Each row is followed by its group and then its class within the group.
-1.591  -0.046  -1.754  -0.281  0.242  1.933  0.675  1.905  2.602  -0.224  -0.380  -2.708  -0.515  -0.161  2.036  -1.665  1.334  1.877  -0.602  -1.883  4.316  -0.738  0.219  0.102  1.066  -0.424  -1.715  -0.172  2.349  0.996  -2.369 -> ML RD
0.964  -0.141  -0.504  0.323  -0.386  -1.153  0.626  -0.393  0.411  0.165  0.972  -0.436  0.320  -0.506  0.747  -0.523  0.489  0.340  -1.195  0.595  1.907  -0.784  -0.058  -0.390  -0.606  0.107  -0.503  0.025  1.527  2.266  -4.004 -> Bf TD
-0.994  0.852  -1.532  -0.474  1.837  2.486  0.047  1.958  3.951  -0.737  -0.265  -1.162  -0.029  -0.630  0.708  -0.530  1.431  1.502  0.960  -2.240  3.114  -0.768  0.486  -0.443  0.612  -0.772  -1.493  0.373  1.023  1.858  -1.841 -> ML CQ
2.759  0.007  -0.990  -0.837  1.038  -0.198  0.025  -1.148  1.910  -0.399  0.981  -0.732  1.511  -1.022  2.047  -0.018  -0.209  1.026  0.796  -2.006  0.135  -0.212  0.070  -2.550  -0.879  -1.468  -0.974  1.412  0.053  1.963  -5.163 -> Tp SQ
0.612  -0.994  -1.335  -0.686  -0.964  0.000  -0.230  -0.890  0.759  -0.266  0.799  -1.048  -0.546  -1.395  1.800  0.158  -1.478  1.423  -0.376  -0.834  0.608  -0.185  -0.359  -1.826  0.385  -1.425  -0.590  0.192  0.933  0.142  -1.918 -> PQ GD
-0.430  -1.255  -2.071  -0.737  -0.742  0.788  -0.358  0.781  -0.420  -0.593  0.142  -2.976  -0.491  -0.072  2.975  -0.731  1.253  2.110  -0.671  -1.111  0.372  0.412  -0.207  -1.792  0.171  -1.606  -0.524  -0.305  0.281  -1.800  0.108 -> PQ GD
2.191  -0.145  0.007  -0.223  0.577  -0.244  -0.485  -1.496  1.223  -0.413  0.547  -0.544  1.311  0.740  2.438  -0.839  0.838  0.724  -0.179  -0.577  -0.562  -0.358  -0.431  -1.562  0.058  -1.026  -0.856  0.084  0.552  0.668  -4.391 -> Tp RH
-1.988  0.560  -0.595  -0.375  -0.081  1.553  0.894  2.742  2.576  -0.640  -0.004  -2.964  -0.794  1.357  2.888  -3.273  2.546  3.136  -0.447  -3.420  5.740  -1.110  0.727  -1.052  0.739  -1.697  -1.199  0.470  2.812  2.125  -1.969 -> ML Jp
-1.338  -0.941  -2.056  -0.539  1.205  0.657  0.809  0.606  3.352  -0.436  -0.656  -2.418  -0.364  0.369  1.461  -0.920  0.199  1.599  -0.201  -2.141  4.769  -0.960  -0.658  -1.295  -0.167  0.168  -2.674  2.097  1.672  2.531  -2.765 -> ML Jp
0.682  -0.808  -1.268  -0.726  -1.982  0.315  0.021  -0.194  0.411  0.228  3.246  -1.636  0.304  -0.304  2.267  -1.204  -2.216  0.692  -0.612  0.635  1.072  -0.426  -0.334  -1.723  -0.676  -1.447  0.525  0.518  0.659  1.251  -5.823 -> Bf Dp
1.214  0.209  1.132  0.117  0.047  -0.742  -0.526  -1.517  0.021  -0.636  1.270  -0.094  0.795  0.742  1.963  -0.198  1.758  0.624  -0.605  0.773  -0.723  -0.687  -0.219  -1.109  -0.115  -1.162  0.583  -0.386  0.063  0.870  -1.891 -> Tp NG
0.149  -1.202  -1.935  -0.769  -0.366  -0.352  0.200  -0.700  1.084  -0.181  -0.285  -1.760  -0.411  -1.647  2.081  0.632  -0.076  1.681  -0.394  -1.615  0.507  0.380  -0.272  -1.652  -0.163  -1.012  -1.449  0.162  0.787  0.086  -1.800 -> PQ GD
2.080  0.526  -0.292  0.275  2.331  -1.182  0.316  -2.179  1.541  -1.155  -0.387  -0.248  0.728  -0.279  0.761  1.164  2.566  0.989  0.073  -1.287  0.701  -1.629  -0.707  -2.315  -0.789  -0.096  -1.697  0.813  1.108  2.566  -1.691 -> Tp NG
1.299  -1.044  -1.870  0.011  -1.096  -1.350  0.369  -0.283  -0.651  0.126  0.861  -1.409  0.462  -1.833  2.252  0.342  0.088  1.011  -2.157  -0.105  0.208  0.168  0.085  -2.062  -0.590  -0.915  -0.520  -0.381  1.029  0.694  -2.909 -> Bf Dp
1.629  -0.437  -1.606  -0.570  1.429  0.194  -0.387  -1.590  2.244  -0.444  0.404  -1.119  1.291  -0.268  2.284  0.140  -0.150  0.576  -0.160  -1.164  0.295  -0.382  -0.954  -2.318  -0.761  -0.783  -1.484  1.120  0.121  0.856  -4.107 -> Tp SQ
-1.428  -0.454  -1.907  -0.755  0.686  1.481  0.609  0.919  2.745  -0.308  -0.709  -2.684  0.001  0.646  2.272  -1.772  0.829  1.483  -0.367  -2.490  3.997  -0.724  -0.333  -1.334  0.416  -0.581  -2.014  1.310  2.014  1.143  -2.473 -> ML CQ
-0.362  0.086  -0.431  -0.522  -0.340  2.153  0.562  0.671  4.493  0.018  0.381  -2.846  -0.527  2.047  1.722  -4.193  0.135  1.495  0.662  -2.113  5.831  -1.654  0.212  0.519  1.160  -0.684  -2.031  0.474  2.852  2.214  -6.177 -> ML Jp
-1.861  0.273  -1.142  -0.124  1.806  1.456  0.404  2.005  1.383  -0.840  -0.918  -0.927  -0.011  0.216  0.302  -0.148  2.153  1.171  0.068  -1.625  2.137  -0.597  0.123  -0.320  0.199  0.585  -1.203  0.524  0.414  0.786  1.309 -> ML CQ
0.146  -0.451  -3.830  -1.004  -0.683  0.813  1.070  1.566  -0.437  0.514  1.321  -3.489  -0.840  -2.411  1.663  -0.440  -2.017  1.818  -0.694  -2.549  2.216  0.339  -0.573  -2.053  -0.083  -1.788  -0.291  1.237  1.618  0.003  -1.313 -> PQ Ns
3.157  -0.569  -0.480  -0.081  0.208  -0.881  0.204  -1.869  0.497  -0.481  0.018  -1.762  1.384  0.639  2.679  -1.064  1.301  1.334  -0.465  -1.049  0.362  -0.578  -0.364  -1.954  -1.317  -1.530  -1.056  0.004  0.676  0.861  -4.151 -> Tp NG
0.630  -1.125  -1.354  0.057  -1.259  -1.173  0.678  -0.093  0.738  0.132  0.899  -1.618  0.000  -1.898  2.217  -0.517  -0.012  0.965  -1.960  -0.274  1.661  -0.034  0.129  -0.711  -0.240  -0.212  -1.096  -0.288  1.888  1.582  -4.295 -> Bf Dp
-1.538  0.067  -1.163  -0.494  1.013  1.450  0.254  1.128  4.160  -0.572  -0.727  -1.983  -0.291  -0.369  1.426  -1.332  1.423  1.695  0.251  -3.134  4.152  -0.698  0.343  -0.558  0.594  -0.513  -2.270  0.559  1.869  1.861  -2.958 -> ML CQ
0.685  -0.959  -0.532  0.479  -1.640  -2.102  0.672  -0.795  -0.856  0.500  0.765  -0.225  -0.136  -2.165  1.642  0.677  0.832  0.622  -2.206  0.847  0.201  -0.176  0.222  -0.637  -0.364  -0.447  -0.267  -1.207  1.645  1.280  -2.001 -> Bf TD
-1.157  0.024  -0.578  -0.340  1.338  1.256  0.253  0.451  2.041  -0.388  -1.208  -1.263  -0.161  1.034  0.571  -0.646  1.055  0.642  0.666  -1.989  3.334  -0.678  -0.240  -0.616  0.137  -0.054  -1.829  1.281  0.784  1.147  -0.320 -> ML CQ
-0.295  -0.516  -2.206  -0.569  -0.469  -0.093  0.842  0.458  1.641  0.215  0.080  -2.005  -0.345  -2.226  2.446  -0.699  -0.130  1.674  -0.604  -3.003  2.569  0.171  0.470  -1.030  0.129  -1.328  -1.382  -0.010  2.186  0.994  -2.610 -> PQ NQ
-0.236  -1.397  -1.207  -0.123  -1.733  -2.116  1.645  -0.779  0.244  0.708  0.841  -1.134  -0.832  -1.949  1.357  -0.156  -1.460  0.096  -1.555  -0.686  1.986  0.547  -0.270  -0.691  -0.925  -0.236  -0.995  1.195  1.578  1.426  -3.422 -> Bf RF
-0.454  -1.011  -2.871  -0.857  0.237  0.743  0.347  0.042  0.899  -0.176  0.415  -2.248  -0.205  -1.943  2.283  0.529  -0.760  1.397  -0.545  -2.722  0.668  0.727  -0.409  -2.340  -0.019  -1.401  -0.442  0.636  0.761  -0.254  -1.153 -> PQ NQ
1.713  0.107  -0.463  0.000  0.971  -0.255  0.515  -1.501  1.469  -0.385  -0.315  -1.282  0.778  0.136  0.540  -0.689  1.352  0.770  -0.229  -1.279  1.477  -0.879  -0.673  -1.199  -0.020  -0.505  -1.408  0.355  1.633  1.652  -3.215 -> Tp NG
0.270  -0.359  -2.181  0.224  -0.424  -1.476  1.224  0.893  -0.866  0.862  1.500  -0.862  0.131  -2.947  1.186  0.502  -0.201  0.493  -2.071  -0.259  1.303  -0.076  0.178  -0.844  -0.925  -0.442  -0.177  0.155  1.271  1.655  -2.376 -> Bf Dp
1.382  -1.237  -2.189  -0.112  -1.152  -0.846  0.417  0.334  -0.150  0.598  1.636  -1.283  1.161  -2.366  2.100  -0.475  -0.961  0.655  -1.806  -0.617  0.923  0.256  0.133  -1.229  -1.173  -0.830  -0.351  0.308  1.079  1.466  -5.106 -> Bf Dp
